Rows and roughly how far along a hidden order each lies, from 0 to 15:
[  0 -11 -13  -7 -10  -8   6  54   4 -62   0  26   3  49   1 -29  -4   7
  -5 -19  21]  3
[ 77 -30 -35 -11 -11 -10  -5 -39 -40 -51  -3  40  58   4 -19  -4  22   2
   0 -10  33]  0
[  1  -9 -14  -9  19  -1   0 -69   1  25  -5   5  -4 -45 -10  39  -1 -65
   4 -11  16]  14
[ -5 -18 -15  -9   3   0   4  14  -1   1  -3  17  34  60  -2 -34 -35  11
   1 -18  10]  2
[  3   0 -62  27   5 -17   8 -41 -11  20  -2  15 -21  -5  11 -18  -2 -33
 -10 -11  53]  7
[ -4 -12 -17  -1  47  17   1   9 -13  35  -4 -15   1   3  -4  16 -20  23
  -2  44 -43]  10
[  1  -5 -32   9  -4  -8   6 -34  -2   1  -1   9  -5  -4   1 -18  -6 -67
  -1 -20  11]  9
[ -4   4  14   5   8  -5   0  25  -2 -43   9  -1   4  -8   2 -12  29  27
   3   2  46]  5
[ -5   6 -15   0   0 -11   0 -43  -2  19   0  12   2 -41 -10  28  -3 -74
  -1 -19 -15]  14
[  8 -10  -2 -16   5   3  -5  -9  16  -4   0   8   2 -32   3   4  -2   0
 -12 -26   3]  13
[  2   4 -19  -3   5  -4   0 -85  -5  12  -1  10 -11 -34  -4 -10  -2 -58
   0 -19  -4]  12
[ -4 -17 -13  -4   2  16   4  35  28 -28  -3   6  -9 100  44 -14  -9 -22
   3  -8 -35]  6
[ -5  -8 -22  -4  26  16  -1   9 -13  39  -2 -13  -3   0  -5   2 -11  11
   0  46 -32]  10
[ 10  -8 -14   0  11 -16   0  50 -17 -16   1  31  -1  10   0  -5  -4  13
   1 -16  57]  1
[ -7  22 -19  -6   2 -15   0 -58  -5  23   0  16  -4 -40  -2  23  -3 -66
  -1 -21 -22]  13
[-10  -9  57  -1   7  25  -2 -20 -16  55   6 -30  -1  43 -16 -10  -8  11
   0   3 -36]  14
[-10  -9  10 -19   0   2   0  38   2  -1   8  13  11  11   0 -48  50  15
   5 -18  48]  1
[-13  -8  -3  -6  -3   2   0  31   3  -4  15   8   3  28   4 -40  51   7
  10 -16  25]  2
[  -5   37   -4   -7    5   -4   -4   11   -5 -100   13    9   -4  -62
   -9  -11    1   44   29  -14   47]  1
[ -5  -8 -12 -34  10  12  -5  21  14  73  -2  -9 -13 -29  -9  -3  -1  17
   1 -15 -52]  15
[  5  -1 -38   4   5  -7   5  11 -15  12  -3  21  -5   3  -3  -7  26  -2
  -9  -9  31]  5
[ 35  15   4 -10  57   9   0 -88  -6  61 -13   6  -9  13 -20  -3 -18 -39
   1  -8   5]  13
[ -5  38 -14  35 -12  -7   0  17  -3  -3  20  -4  -3 -76 -12   5 -11 -18
  -1  46  -9]  7
[ -7  -9  44   3  -9   2  -4   8 -18  38  -7   1  -3 -37   7 -20 -18   1
  -2  -1 -50]  10
[ -5  15 -16 -22   0   3   5  46 -18 -45   5  22   1  -7  17 -14  -4  -3
   6 -15  73]  0
[ -9  -9  39  -4   5   1  -3 -28 -24  57  -9  -3 -11 -10  -4 -11  -3  18
   0  14 -41]  10
[ -5  -8 -14 100  11   1  -2 -13  17   5  11  -3  42  12 -10 -13  -7  43
   2 -17   7]  0
[  1  10 -12 -20  -2   0   5  49  -1 -20  -4   8  -1   0  -2  -7  30 -12
  -2 -16  16]  5
[ -5  -5 -16  -5   3  -7   1  25   0 -28   6  -2  20 -36  -5  -5  26  42
   0 -15  68]  3
[ -7  -1 -16   0 -31 -20   3 -21   1 -36  19  -1   1 -20   3 -13 -10 -12
 -12 -10   8]  9
[ -2 -21 -18 -25  18  15  -2 -24   4 100  -6 -15 -18  14  16   6 -26  12
   1  -5 -40]  13
[  -7   31  -18   -3   -1    4   -6   28   -2 -100   -2   -1    1  -65
   -2  -10   -3   44   11  -19   61]  1
[ -5  -7 -18 100   5   0   0 -27  29  29  10  -9  54  33  -9 -11  -3  35
   0 -18  18]  1
[  6   5 -53  14   4 -11   7  10 -15  20  -2  16  -7   0   2 -18  -1 -18
 -12  -9  32]  5
[ -1 -20 -16 -12   6   1   6  -1  -6  15  -5  14  20  86 -14 -25 -24  15
   4 -12  23]  2
[ 17   5 -41  33   4   3   5  -9   0   1  -6   6  -9  -8   0 -25  22 -23
  -1 -19   6]  8
[  0  -5 -54  16   1 -13   8  -9 -14   4  -2  22 -14  -3   3 -13  -3 -30
 -10 -19  43]  6
[ -5 -18 -13  -7  -8  -3   4  43  -3 -14  -4  29  33  54  -3 -45 -17  10
   0 -15  34]  1
[ -4  -9  13 -12  10   5   0  17  -5  10  14   4  -2  24  -4 -38  60  -1
  10 -16  29]  2
[ -3 -19  66  -7   7  18   1  15  -7  49  -2 -24  -5  63 -14  -6 -17   5
  -2  10 -43]  14
[  3  -8 -13  -2  11  16  -7  22  20  43  -3  -5  -4 -20  -2 -11 -12 -18
   0 -21 -32]  14
[ -6  -6 -12  -3  30   3  -1  16   2  17  -6   8  -5   7  10 -10   0  -6
 -10 -15 -12]  11
[  1  37  63   6   3  -6   0  42  -5 -26   6 -20  -2 -47  -1   5  -1   9
   1  18  25]  6
[ -8 -18 -13  -6  -6   3   1  30  16 -34  -3  13  -1  57   8 -15  -4   8
  -1 -21   4]  4
[ -5 -10 -13   4  -1  15  -5  47  15  56  -7 -13  -2 -48   7 -32 -30  10
   0 -15 -79]  14
[ -7 -13 -14  -7 -11  12   0  26   6  -9  -6  11  -5  44  -2  -3  44  16
  -3  -4  -2]  5
[  1  -9 -16  -5  19  -9   2  76  -2  -2  -3  22  -3   7   1 -17  20  21
  -2 -15  36]  3
[ 17  16 -34  36   1   7   3  38  -5   3 -10   8  -1  39  -4 -25  50  11
  -2 -15  -2]  7
[ -4  31 -11  -6   5   0  -4   4  -4 -74  -8  -7  -6 -57  -5 -11  21  42
  11 -13  69]  2
[ -6  -1 -11  -2   8   1   6  46  -7 -15  -1  19  -1   8  16 -49  -4   5
  -2 -14  52]  0
[ -8  -9   4   1 -18  -1  -2 -29  15  -7  -1   9  -7 -54   3  71  11 -52
 -12 -17  -1]  15
[  7 -20  -7 -11   6  14  -8  36  14  53   5  10  -6  -6   3  14  -3   4
 -15 -19 -45]  15
[  1 -12 -16  -9  -8  14   3  15  11 -22  -3   3  -1  45   0   3   1   7
   1 -17 -17]  7
[ -3  10 -16  -5  -4 -16   4 -42  -3   2  -2   8  -7 -15  -3  -9   2 -40
  -3 -16   1]  11
[ -3 -12  43 -17  21   9  -8   7  -7  15   0 -12  -5 -17  14  -6  15  13
  -5 -23 -66]  15
[ -5 -10 -21  -2   4  18   6  12   5   0  -3 -13  -8  75  -5  29 -21   6
   1 -12 -38]  8
[ -4  29 -17  -7   8  -5  -3   9  -5 -90  12   5 -11 -48 -12  -4   4  48
  22  -4  59]  2
[ -8  -5  -9 -19   1   1   0  18  -4  10  13   9  -3  37  -3 -37  64  21
   6 -18  26]  2
[ -5  -7 -11  -9  -7  -8   1 -44   6 -12  -2   2  -8 -44  -5  70   7 -37
  -8 -15   9]  14
[ -7  -7  -5 -21   7   4  -6 -21  -7  66  -2   4  -4  13  -4  -8 -11  11
  -3 -14 -13]  11
[ -5  -8 -15  -3   4  12   0  12   1   7  -2   6   7  45   4   1  -1  10
  -6  -2   5]  8
[ -7 -14 -16 -22 -10   7   0  29   1   7  -3   9  -5  25  -4  -8  57  12
  -3 -20  29]  5
[ -1  -9  47 -11   8  12  -6 -20  -1  -1   7   0  -9 -46  16   6   8  11
  -8 -26 -43]  14
